In the rows, zero is written as 128.
Each row is followed by its class.
 69 170 152  96 109 146 185 170 130 193 158  70  96  81 136 137 121  57  67  76 156 107 130 125 186  89 110 133 133  45  96  83  51  71 161 144 136  90 164  63  71 111 120 109  77 130  74 144 155 134 129 134  79 -> q558
 99 162 138 102 117 102  99 114 111 138 120 106  82  78 145 121 128 102 123 153 114 109 144 165 153 162 141 104 165 145 168  92 139 119 105 117 159 115 100 116 135 127 123 145  87  94 118 105 161 134 190 145 125 -> q41
108 163 136 109 128 112  66 104  88 140 146 106  76  87 139 131 136 116 163 186 105 122 150 157 139 187 166  91 176 178 209 108 166 134 105  88 180 116  91 133 123 125 158 127  64  94 149  66 161 133 223 145 151 -> q115
123 171 176 141 163 120 110 116  75 138 130 127 113 133 114  87 161 108 117 136 118  98 147 103 111 121 156 114 134 144 121 120 134 137 120 121 135 136 123  98 143 118 167 137 107 112 150 109 140 160 166  65 141 -> q988
104 194 153 102 136 111  98 133  72 184 160  91  82  86 133 110 144  82 120 150 105 115 150 140 166 156 160  98 166 130 187 101 148 104 127  98 172 110 126  95  81 122 153 137  43  96 128  80 171 127 207 146 136 -> q549
107 138 157 130 131 143 204 178 121 175 150  71  93 107 125 115 158  96  70  67 167 113 122 107 150  59 108 136 118  56 101 101  70  96 173 155 127  91 171  88  54 119 108 131 129 118 106 170 116 156  90  75 121 -> q632
131  95 120 124 128 125 117 117 159  85  98 143 107 139 130 117 134 153 106 118 168 101 114 145 118 129 123 144 162 122 138 139  97 152 103 154 108 121 102 154 179 122  91 129 176  98 128 162 107 146 131  99 125 -> q625
111 159 161 123 147 135 165 165 104 166 157  91  93 131 115 136 162 108  84  88 154 107 117 106 150  98 116 132 117  96 126 121  75 110 160 128 135 113 158  98  84 121 122 110 110 114 132 138 120 167 113  79 135 -> q625
 81 120 121  99  97 128 125 114 153 130 102 120  74  93 122 139 103 121 117 127 131 132 116 186 155 164 127 137 166 102 150 108  90 121 117 142 121 111  97 137 161 136  97 126 141 104 101 138 154 115 154 154 110 -> q625
 72 121 124 102  75 134 143 121 158 138 108 107  87  82 118 144 113  97  86 100 151 123 109 175 157 125 111 133 154  87 122 107  52 104 126 153 118 117 111 122 144 129 101 124 153 114  78 150 139 117 136 157 100 -> q625
123 171 171 137 153 117 128 119  99 141 135 130 118 137 110  98 138 111 105 117 138 111 148 103 129 124 159 124 143 123 124 136 103 117 137 132 131 123 138  86 124 128 165 130 131 128 143 124 126 155 157  62 114 -> q725
 93 168 134 105 117 115  96 126  97 166 138  96  83  85 133 126 135 108 109 153 127 108 148 160 167 161 155 100 180 141 179 103 118 117 119 110 158 109 109  98 119 124 124 123  72  91 114 106 161 138 205 148 119 -> q948
 85 171 152 107 120 135 167 166 103 204 152  78  96  77 124 131 144  76  70  85 146 108 131 124 176 112 120 123 139  72 129  89  80  76 154 135 147  91 152  73  63 116 121 112  69 116  92 127 157 116 145 140  90 -> q712
104 161 165 120 155 113 161 141 134 174 173  78 102  88 119 135 104 119 123  75 146 130 156 105 144 123 142 116 121 117 147 125  94 118 180 102 148 100 165  82  95 135 163 112  91 123 129 105 125 153 164 113 101 -> q712
145 129 130 135 143 135 115 125 113 105 128 126 113 139 130 117 156 142 115 129 148  96 139 122 106 128 126 112 150 143 142 125 125 157 111 140 126 125 114 146 139 116 113 134 129 105 141 141 110 171 134  82 133 -> q558
149 121 139 152 132 135  98  84 113  87  85 163 116 142 124  99 155 126 132 144 131 100 124 140  94 111 137 139 146 144 103 129 117 161  81 148 106 155  88 144 189 126 126 145 170 124 139 134 121 150 115  76 128 -> q549
 72 104 111 102  65 127 140 117 177 124  90 137 110  73 134 138 113 103  75 119 149 119 104 180 163 148 102 139 153  94 120  98  67 113 112 162 104 117  87 134 176 133  84 131 179 107  69 165 140 115 117 143  95 -> q41
 97 153 182 134 126 130 180 153 116 172 146 108 117 108 100 138 158  78 101  91 157  96 128 107 141  82 131 141 104  74  74 105  51  93 163 145 110 119 166  81 111 131 155 106 122 152 109 142 130 154 109  59 107 -> q725
112 173 134 115 127 116  86 112  89 146 136 104  87  90 147 138 144 112 138 166  93 131 136 148 142 181 151  94 163 160 190 100 154 117 107 101 166 111  98 121 133 123 144 136  73  89 136 101 157 126 196 144 143 -> q223
139 171 167 152 177 103  71  96  69 128 122 147 115 146 116  85 159 123 151 179 115 110 158 103 108 140 177 106 156 188 168 140 155 156 103 114 145 130 107 118 150 124 174 136 115 102 184  89 138 156 181  80 151 -> q988
123  98  98 119  89 118  54  62 157  69  73 157 107 103 135 123 111 163 150 177 126 122 123 196 118 179 137 123 190 171 171 120 134 156  61 141 116 139  50 172 220 127  96 158 165  94 122 133 133 115 184 139 143 -> q115
113 153 137 125 163 105  93  99 111 116 136 116 106  99 125 133 109 162 151 136 130 123 161 131 121 150 167 100 163 182 173 146 136 150 133  94 150 121 119 127 143 137 168 126  81 104 153  73 123 158 207  97 129 -> q712
140 139 149 142 149 135 156 146 110 131 134 106 106 134 129 105 154 126  93 103 142 114 129 113 122 125 125 118 138 109 142 127 104 136 135 138 130 110 141 116  97 118 115 127 129 105 141 146 120 158 139  82 142 -> q385
 87 178 180 116 162 124 149 166  93 200 186  77  86  92 125 135 136 105 109  86 128 117 176 103 154 130 150  97 126 122 156 128 127 106 174  83 162  93 172  80  58 132 184 106  29 119 147  72 149 157 175 104 125 -> q41
 89 124 124  99 100 125 124 117 151 134 118 118  91  83 140 145 121 108 105 120 140 115 118 170 156 150 124 133 160 102 147  95  98 116 113 144 120 112 110 126 161 127 100 131 127 108  90 145 148 124 159 148 116 -> q558
 79 110 165 137 108 147 189 130 142 136 104 133 111 119 100 123 139  95  71  73 168  96 107 132 135  64 111 153 131  61  50 116  23 111 134 183  80 122 135  95 152 141 118 110 197 135  79 178 112 154  88  61  90 -> q385
124 125 124 134 149 100  66  63 127  84 119 139 112 109 136 122  85 177 188 158 117 144 150 153  96 194 173  89 184 197 187 147 162 174  99  95 139 134  77 167 186 142 150 143 148  99 163  84 111 143 199 134 141 -> q385
100 116 126 130 129 112 115  94 151 109 117 121 102  93 130 138  94 151 136 108 138 135 141 150 120 137 141 114 164 156 161 137 108 158 128 128 123 112 109 141 169 139 135 132 142 103 128 116 110 145 168 101 114 -> q712
 96 127 133 100  94 128 134 126 149 141 117 114  87  75 136 142 122 106 103 124 132 130 117 166 154 152 116 128 143 103 145  99  84  98 124 139 129 117 106 123 145 125 110 129 118 110  95 139 155 127 151 147 116 -> q988
 82  97 138 124 110 140 177 129 186 134 132 105 108  90 124 147  91 130 100  59 167 138 119 140 146 123 119 137 139  98 103 127  52 122 157 142 110 101 131 112 149 138 113 117 172 129 102 145 109 146 119 118  98 -> q385
 78 134 159 108 127 138 197 153 159 178 169  80 103  84 120 165 120  95  80  53 158 120 139 118 166  93 110 127 109  69  89 115  38  92 185 132 126 106 184  81  94 136 145  94  99 147  86 131 119 159 121 106  90 -> q558
151 109 122 134 126 130 127 119 141  91 116 121 110 138 132 112 140 162 107 119 162 112 125 136 116 120 114 130 153 123 138 123 103 155 108 139 113 132 105 152 162 124  89 147 170 102 123 151 101 159 118  89 129 -> q549
130 190 180 139 170 130 117 132  51 164 153 113 106 146 106 103 173  99 130 137 106  99 151  86 131 104 160 104 126 148 130 117 137 128 133 110 153 127 139  76  97 126 188 114  75 124 161  93 135 168 159  74 132 -> q223
 64 103 126  81  76 143 192 166 199 170 121 106 110  72 119 154 102  86  58  59 184 115  95 151 184  93  91 167 128  29  76  83  17  76 159 170 100 101 136 101 135 129  79 110 161 128  45 181 132 113  95 156  79 -> q632
103 141 160 141 136 128 125 115 106 129 115 145 115 133 113 124 159 110 111 128 134 104 138 127 125 111 135 133 134 125 102 125  84 121 111 142 124 134 118 111 142 128 144 124 140 132 130 131 125 158 131  66 139 -> q223
 86 126 121 100  88 126 135 132 150 140 122 113  98  81 130 157 121 100 100 118 143 125 112 170 161 144 117 127 143  95 129  85  74  99 129 141 122 118 109 122 137 125 101 134 122 123  90 141 146 121 142 136 113 -> q725
107 129 112 114 110 115  73  86 126 108  95 127  92  98 138 131 121 144 135 171 116 110 137 189 135 176 150 109 184 170 177 117 128 150  82 124 136 128  76 144 184 121 106 133 110  90 123 109 148 131 198 140 129 -> q948
137 116 141 130 115 140 156 143 153 114 136 111 104 129 128 143 155 149  91 108 175 109 120 123 132 115 102 134 122 101 118 114  80 127 134 143 119 124 125 128 137 121  99 131 153 118 120 165 104 174 106  78 139 -> q115
 94 124 102 108  93 120  97  99 141 106  99 127  93  88 129 140 102 127 119 143 136 106 119 183 144 167 130 107 171 139 159 104 105 135  96 138 116 126  78 147 171 127  92 125 131 104  95 129 145 132 156 152 117 -> q948
136 126 128 143 148  94  48  80 116  98 118 136 107 114 127 117 105 174 184 169 106 133 166 149 102 166 177  95 175 225 202 152 167 184 102  89 155 137  77 151 182 139 144 152 120  98 163  72 125 149 218 135 154 -> q549
 76 108 153 110 126 124 145 132 174 141 149  96 101  89 117 145  90 133 116  56 178 123 137 133 141 125 137 134 149 112 125 132  72 132 155 128 111 100 125 125 138 135 131 107 132 123 119 112 116 147 153 100 110 -> q115
149  91 102 147 134 128  94  90 146  57  92 137 108 150 135 110 132 179 147 142 145 123 126 159 104 142 129 122 170 167 159 141 134 182  79 143 122 134  76 163 189 119  87 145 183  99 151 150  97 167 133  89 147 -> q223
 81 136 130  96 103 142 149 138 135 178 131  97  95  80 126 149 131  84  87 112 134 107 110 153 173 113 123 124 154  86 136  84  68  99 140 139 130 102 135  83 123 121 127 113  87 108  87 131 153 129 146 148 111 -> q632
110 143 146 119 160 101 110 112 124 132 157 107  93  98 126 138 103 144 160 125 134 132 163 115 119 151 158  95 148 168 179 143 142 151 142  96 154 118 127 127 129 127 169 130  93 116 161  84 119 159 188 119 150 -> q988
101 159 161 116 162 106 132 135 117 163 159  92  91  90 120 135 113 130 130  85 142 130 157 117 148 152 158 108 150 136 157 142 109 122 163  95 144 112 150 111 110 134 172 109  89 110 151  81 125 155 183 108 117 -> q625
119 153 170 136 151 120 132 122  95 145 130 139 112 130 110 102 155 101 124 126 141  97 142 115 126 113 151 128 136 122 107 137 108 118 123 136 130 128 135  93 134 129 161 121 123 131 137 127 133 162 147  73 122 -> q988
132  98 111 138 130 125 107 106 144  86  99 147 119 145 130 124 141 166 122 148 145 120 129 155 110 141 116 130 138 149 142 132  98 176  98 141 124 128  86 158 168 138  91 144 187 101 130 153 108 156 122  90 145 -> q41
139 152 145 131 161 127 130 148  87 144 151  91  97 137 123 123 169 127 107 117 146 103 137 111 130 111 137 108 142 136 159 124 124 130 138 121 138 119 142 114  89 111 131 132 105 102 147 125 115 169 130  70 151 -> q725
107 132 158 129 145 136 137 112 120 119 106 142 114 124 117 114 135 103 104 105 142 100 126 117 121  88 142 133 137 105  88 114  77 131 126 158 109 127 128 103 141 133 155 127 155 132 114 141 117 157 121  56 125 -> q632
155 146 141 144 163 131 109 121  85 122 140 110  99 144 130 105 164 146 128 144 134 109 143 112 106 122 138 108 150 155 171 131 148 154 116 121 149 122 119 133 116 117 129 138 115  99 158 129 115 166 153  87 148 -> q558
103 108 153 140 110 155 161 100 158 112  97 136 121 137 110 110 133 114  94  84 168 103 111 141 125  73 112 151 141  85  49 117  47 135 117 183  85 129 116 109 173 135 118 124 205 133 100 177 109 142  89  72  97 -> q115
 79 141 136  96  89 135 161 149 136 160 131  94  87  87 129 140 129  77  80  97 140 115 110 151 171 129 111 124 148  79 124  85  79  82 134 149 128  98 124  99 109 126 104 121 106 117  79 142 155 121 135 152 109 -> q223
104 141 171 133 121 133 157 135 128 142 122 122 119 120 107 125 151  95  93  89 164  93 129 121 136  84 134 141 120  84  77 120  69 110 134 160 115 125 145  96 137 124 148 112 152 140 107 151 125 151 110  61 109 -> q725
102 168 166 111 158 105 106 122 101 155 179  92  90  99 129 134 117 123 153 112 117 129 156 119 125 162 169  96 148 157 177 138 151 135 149  87 152 107 136 119 108 138 182 121  65 106 154  73 136 155 193 101 144 -> q223
109 180 193 142 150 134 175 164  81 193 153 102 119 119 106 112 169  71  86  94 149  96 142  81 157  67 136 125 115  80  80 118  74  92 158 131 132 125 169  63  79 124 167 106  96 141 115 120 133 152 118  73 113 -> q549
100 102 139 130 108 143 196 156 160 129 118 102 119 131 124 116 138 123  60  72 182 107 102 132 140  87  96 152 141  59  84 117  43 118 146 175  95 101 140 118 130 125  79 125 182 106  92 186 104 147  90  75 102 -> q625
140 167 165 145 168 116  79  95  83 122 128 139 117 133 119 106 157 124 155 159 124 102 157 121 118 140 172 118 147 177 137 142 142 141 108 110 141 145 117 117 145 122 177 129 110 118 170  94 133 154 179  64 145 -> q115
 87  87 128 112 101 125 148 107 205 108 115 121 116  95 127 150  77 147  98  63 169 132 124 158 140 117 120 139 164 111 113 131  44 138 137 150  88 121 112 131 182 138  99 124 180 120  96 145 102 146 120 112  92 -> q549
123 147 152 128 158 145 167 168  97 164 160  88 103 133 130 120 166 109  73  77 152 106 132 116 144 101 119 116 131  93 117 125  94 114 156 135 132 108 163 107  70 114 118 112 103 109 118 136 120 168 124  66 120 -> q558
 92  99 137 141 109 138 156 116 160 108  80 160 133 126 108 123 130 132  91  89 163 101 105 142 127  83 112 162 141  81  70 125  49 127 119 183  71 125 111 123 193 129 101 122 199 131  89 189 111 137  98  75  94 -> q712
 99  98 102 103  85 126  97  90 171  93  86 134  87  88 132 148 107 134 115 135 131 126 118 201 147 158 120 138 174 125 158 108  90 137  87 144 114 130  77 161 204 136  93 135 143 106  93 137 145 122 163 147 113 -> q549
135 118 131 139 125 108  87  70 136  71  86 185 122 135 123 109 124 160 152 171 138 117 133 144  86 144 144 132 145 161 120 140 122 167  86 141 106 151  73 166 213 137 131 153 186 115 148 135 111 142 148  91 135 -> q988
 91 105 139 114 125 117 123 109 162 114 131 117  87  93 113 149  88 143 147  93 146 131 141 146 121 157 138 115 160 135 155 142  95 140 137 118 113 119 117 147 161 142 139 113 132 126 131 105 116 149 154 122 113 -> q625
160 150 140 141 173 111  73 115  85 109 136 131 101 145 140  98 163 144 132 158 143 105 150 113 104 157 159  86 170 183 186 146 175 167  94 109 149 133 103 133 141 101 134 145 103  83 181 104 125 161 180  90 159 -> q988
104  95 119 123 116 120  93  80 176  80 111 127  93 105 122 151  91 165 151 102 134 139 128 159 109 151 144 122 156 169 162 151 108 170 111 126 109 126  84 157 201 136 130 123 159 115 140 119 107 158 149 110 124 -> q223
105 129 153 134 143 110 145 127 153 148 154 102 111  86 128 150 114 128 128  96 148 136 144 121 149 134 133 124 116 136 142 134  90 125 164 107 145 118 143 112 140 133 153 121 136 134 131 112 116 152 147 113 123 -> q41
 89 133 143 125 143 115 117 110 133 125 130 104  90 102 129 138  99 140 130 109 139 125 156 147 127 130 157  93 167 156 149 149 112 152 135 115 134 108 118 113 141 137 147 123 116 104 129 103 127 154 170 106 112 -> q41
 61  85 115  99  59 153 182 134 198 124  99 127 114  84 124 156 110 101  61  81 166 119  87 178 156 122  77 158 140  59  82  99  26  92 134 185  86 111 105 143 172 133  71 114 177 126  48 185 141 126  89 141  83 -> q558
 91 101 132 119 133 125 138 107 169 127 131 107 107  89 128 138 102 142 112  78 158 125 146 153 137 138 134 124 172 117 128 128  68 141 137 140 109 111 129 126 159 134 120 120 138 115 111 136 113 147 160 101  98 -> q558
102 137 170 135 139 130 166 138 118 156 126 133 112 124 113 114 150 103 103  99 148 108 119 111 131 104 133 150 129  92  90 126  62 110 145 149 116 120 139  90 129 140 146 110 160 124 118 147 123 154 122  81 106 -> q625
122 184 164 127 181 106 107 128  80 179 186  81 108  91 136 133 120 132 156 127 115 130 172 100 135 162 171  89 143 170 190 136 162 129 169  69 174 115 143 106  94 124 188 123  60 113 164  64 127 161 208 131 130 -> q948
125 130 139 127 150 130 135 135 127 132 147 120 104 136 123 105 156 125 101 106 171  91 134 118 123 120 133 122 150 118 130 145 110 144 120 138 125 116 134 120 116 114 107 115 125 105 138 143 114 158 128  77 121 -> q558
103 132 136 125 155 113  85  90 130 108 130 124 105 107 128 133  97 161 141 131 126 128 163 139 114 177 170  95 182 176 185 157 131 160 117  99 132 120 106 144 159 129 156 119 111  98 156  83 116 149 197 112 133 -> q385
 72  77 122 118  95 125 156 103 205  93 103 131 118  96 116 146  77 155  97  68 178 131 111 159 124 113 109 150 153  98 108 132  44 142 138 164  85 111 104 153 200 146 105 117 200 118  82 159 104 138 120  99  83 -> q712
168 177 151 147 192 117 101 136  65 133 152 100 115 149 143 103 155 152 120 143 127 114 150 104 122 141 154 103 142 168 178 144 165 134 136  93 167 121 132 124  94 113 143 130  80 100 172 102 125 178 171  72 155 -> q948
 79 102 107 106  74 140 122 108 180 108  92 134 109  84 130 151 112 130  94 117 147 124 107 183 159 157 105 143 165 110 131  98  63 116 108 159 106 121  85 138 192 131  83 131 176 106  80 165 133 126 147 139 122 -> q115
134 158 150 141 158 132 141 151  93 145 152  95 108 135 132 104 164 121  99 106 141 110 135  97 127 121 125 116 143 127 144 118 125 130 135 128 145 116 132 106  99 107 117 133 118 100 147 139 118 164 133  83 143 -> q223
139 100 102 139 112 125 109  85 142  59  88 151 115 143 134 106 134 182 114 131 155 113 117 158  93 125 115 129 173 138 144 133 125 166  86 161  99 133  83 178 181 121  86 166 199  94 129 177  91 149 113  83 137 -> q712
150 211 174 149 186 106  84 108  39 147 144 111 107 129 122  92 170 119 155 172  94 109 173  99 123 147 187  92 141 177 163 156 185 127 115  89 175 132 144 105 105 120 204 133  73 106 181  73 136 159 198  86 147 -> q385
114 192 177 122 181 105 121 143  80 175 190  78  97  97 129 137 116 121 160 116 119 133 167  87 132 149 175  87 127 163 174 140 153 126 166  60 182 109 152  90  77 131 195 113  54 117 167  57 131 167 199 116 140 -> q385
134 125 135 129 137 132 141 142 132 129 128 120 108 135 125 121 150 119 101 108 156 107 124 123 137 115 120 128 141 123 139 130 102 133 135 145 123 123 126 120 121 111 104 127 148 117 135 147 116 170  96  97 131 -> q725
103 126 120 102  82 133 117 122 147 133 110 114  95  85 130 148 121 116 105 134 145 105 112 171 157 145 124 135 143 103 142  99 103 113 114 138 126 116 101 127 171 119 111 124 120 121  88 131 159 132 145 155 106 -> q948
 76  90 137 109 102 133 167 123 200 124 126 107  99  96 116 155  79 132  99  47 187 135 123 144 141 109 117 143 152  87  99 131  27 137 156 147  79 111 134 118 163 140 105 123 175 130 102 149 100 134 121 117  83 -> q625
161 136 135 145 161 111  90 114 110 114 129 105 103 149 138 102 151 154 123 148 158  96 151 140 116 135 156 113 165 164 162 143 139 167  98 120 147 122 114 135 138 110 104 137 119  90 156 126 120 159 159  86 151 -> q948
 67  86 143 111 113 124 180 121 202 137 132 111 102  87 123 150  74 139  95  41 178 156 116 138 151 106 115 142 145  86  94 147  44 118 169 153  90 104 130 122 161 146 110 117 189 129  90 159 102 129 109 111  76 -> q988
 87  97 115  96  63 141 150 122 184 124  96 119 100  81 132 144 106 108  81 101 152 114  89 177 162 134 101 153 140  78 119  94  78 104 125 169  95 112  96 136 179 121  79 131 178 123  65 174 142 123 100 156  93 -> q948
142 180 168 132 168 128 167 172  86 170 171  73 102 131 137 112 161 108  87  91 149 110 134  79 147 101 137 124 125  97 126 129 109 109 158 122 150 100 173  89  62 110 150 123  96 104 141 134 122 164 129  67 131 -> q385
133 120 137 150 125 122 100  86 126  83  88 160 114 131 124 115 135 138 138 153 135  97 127 149  99 123 144 136 142 146 116 124 118 160  92 154 110 147  89 147 199 123 127 134 178 125 134 141 120 154 143  81 116 -> q948
137 114 138 145 128 142 181 156 140 141 130 104 102 131 122 120 154 116  81  82 171 116 110 116 143  83 100 149 116  88 103 124  66 123 155 156 120 126 142 105 111 107  87 133 183 125 120 184  98 154  80  96 115 -> q625
121  66 106 126 110 137 132 105 178  74  85 151 107 130 116 129 135 163  91 106 166 105 106 164 116 112 114 140 151 115 118 127  71 157 117 172  87 127  97 157 182 127  77 142 204 113 108 184  98 160  97  85 132 -> q632
111  84 132 136 119 128 109  82 166  76  71 176 110 128 120 116 125 140 126 128 160 108 121 159 106 116 138 150 159 130  97 140  75 161  88 172  86 138  85 138 217 130 111 140 202 123 121 165 120 143 129  85 126 -> q988
 79 164 168 111 142 111 168 154 135 196 179  59  91  83 115 139  96 103  98  63 165 120 166 123 170 120 150 115 140  93 127 122  79  99 181 113 135  89 174  80  78 134 149 108  81 125 115 107 133 150 160 108  94 -> q948
 91 181 160 104 119 128 141 158  91 191 154  82  76  75 123 144 136  68 101 118 122 120 134 128 170 154 140 115 143  99 153  98 113  82 158 109 153 107 142  96  87 116 150 115  63 123 116 103 165 125 160 149 112 -> q625
 78 117 169 126 112 140 195 138 137 156 112 124 117 118  98 125 144  93  77  64 175  91 113 127 145  61 113 155 131  49  34 109  14 101 144 177  86 122 148  87 132 136 130 107 171 143  86 168 119 142  82  67  81 -> q625
105 122 126 120 148 116  79  78 153 102 131 130  97  94 126 135  95 162 157 136 133 131 154 145 115 175 167 104 167 168 184 129 134 158 121 106 135 121  96 143 180 132 158 148 136 107 154  97 107 158 188 119 145 -> q632
 72 113 126  86  78 125 158 135 184 139 106 120 107  72 124 150 112 103  66 101 171 121 109 166 179 135 103 144 154  76 116 106  44  92 133 160 109 118 118 108 168 122  94 124 152 114  68 167 146 128 134 138 108 -> q988
138 169 156 153 168 130 161 166  91 162 157  82  93 127 132  89 160 109  99 117 147 116 153 112 148 108 136 110 142 106 150 127 122 111 156 123 165  97 162  92  64 111 127 122  95 100 136 141 128 160 152  78 127 -> q712
 92 119 140 113 135 105 115 101 152 141 139 116  91  84 119 147  96 138 144 100 132 126 146 141 145 142 160 104 152 141 159 141 106 140 143 111 130 119 128 122 147 132 160 119 123 124 127  98 108 152 161 121 134 -> q632
109 115 133 119 127 108  89  77 152  80 125 131 105 100 127 154  83 168 148 132 133 144 147 149  97 172 151 110 162 172 169 142 116 172 117 102 128 132  93 170 195 151 153 128 143 113 143  96 102 161 187  96 130 -> q385
 73 154 151  96 116 117 135 148 121 184 138  95  83  77 133 139 118  82  95 105 140 122 135 160 184 142 133 124 163  94 149 100  83  89 135 118 143  99 131  94 106 129 120 111  88 114  93 119 164 119 166 142 114 -> q41
102 126 145 130 130 114 118 101 160 116 137 114  95  88 136 146 102 148 122 105 142 140 154 144 131 168 143 104 147 152 154 135  99 147 133 106 135 124 116 129 170 140 148 128 136 114 134 104 116 152 169 107 122 -> q41
137 188 177 136 174 123 154 169  67 181 173  79  80 145 135  93 169 109  98 115 142 110 159  89 141 105 143 101 135 122 153 144 142 125 147 102 166 101 164  81  48 114 153 126  71  95 160 104 133 167 145  71 138 -> q41
 83  67 115 125  88 143 164  94 232  79  97 131 116  98 128 153  78 160  86  57 183 135 112 175 148 123 100 158 151  91  82 124  23 130 136 168  73 124 109 135 213 143  84 122 209 132  85 182 102 136 116 104  86 -> q115
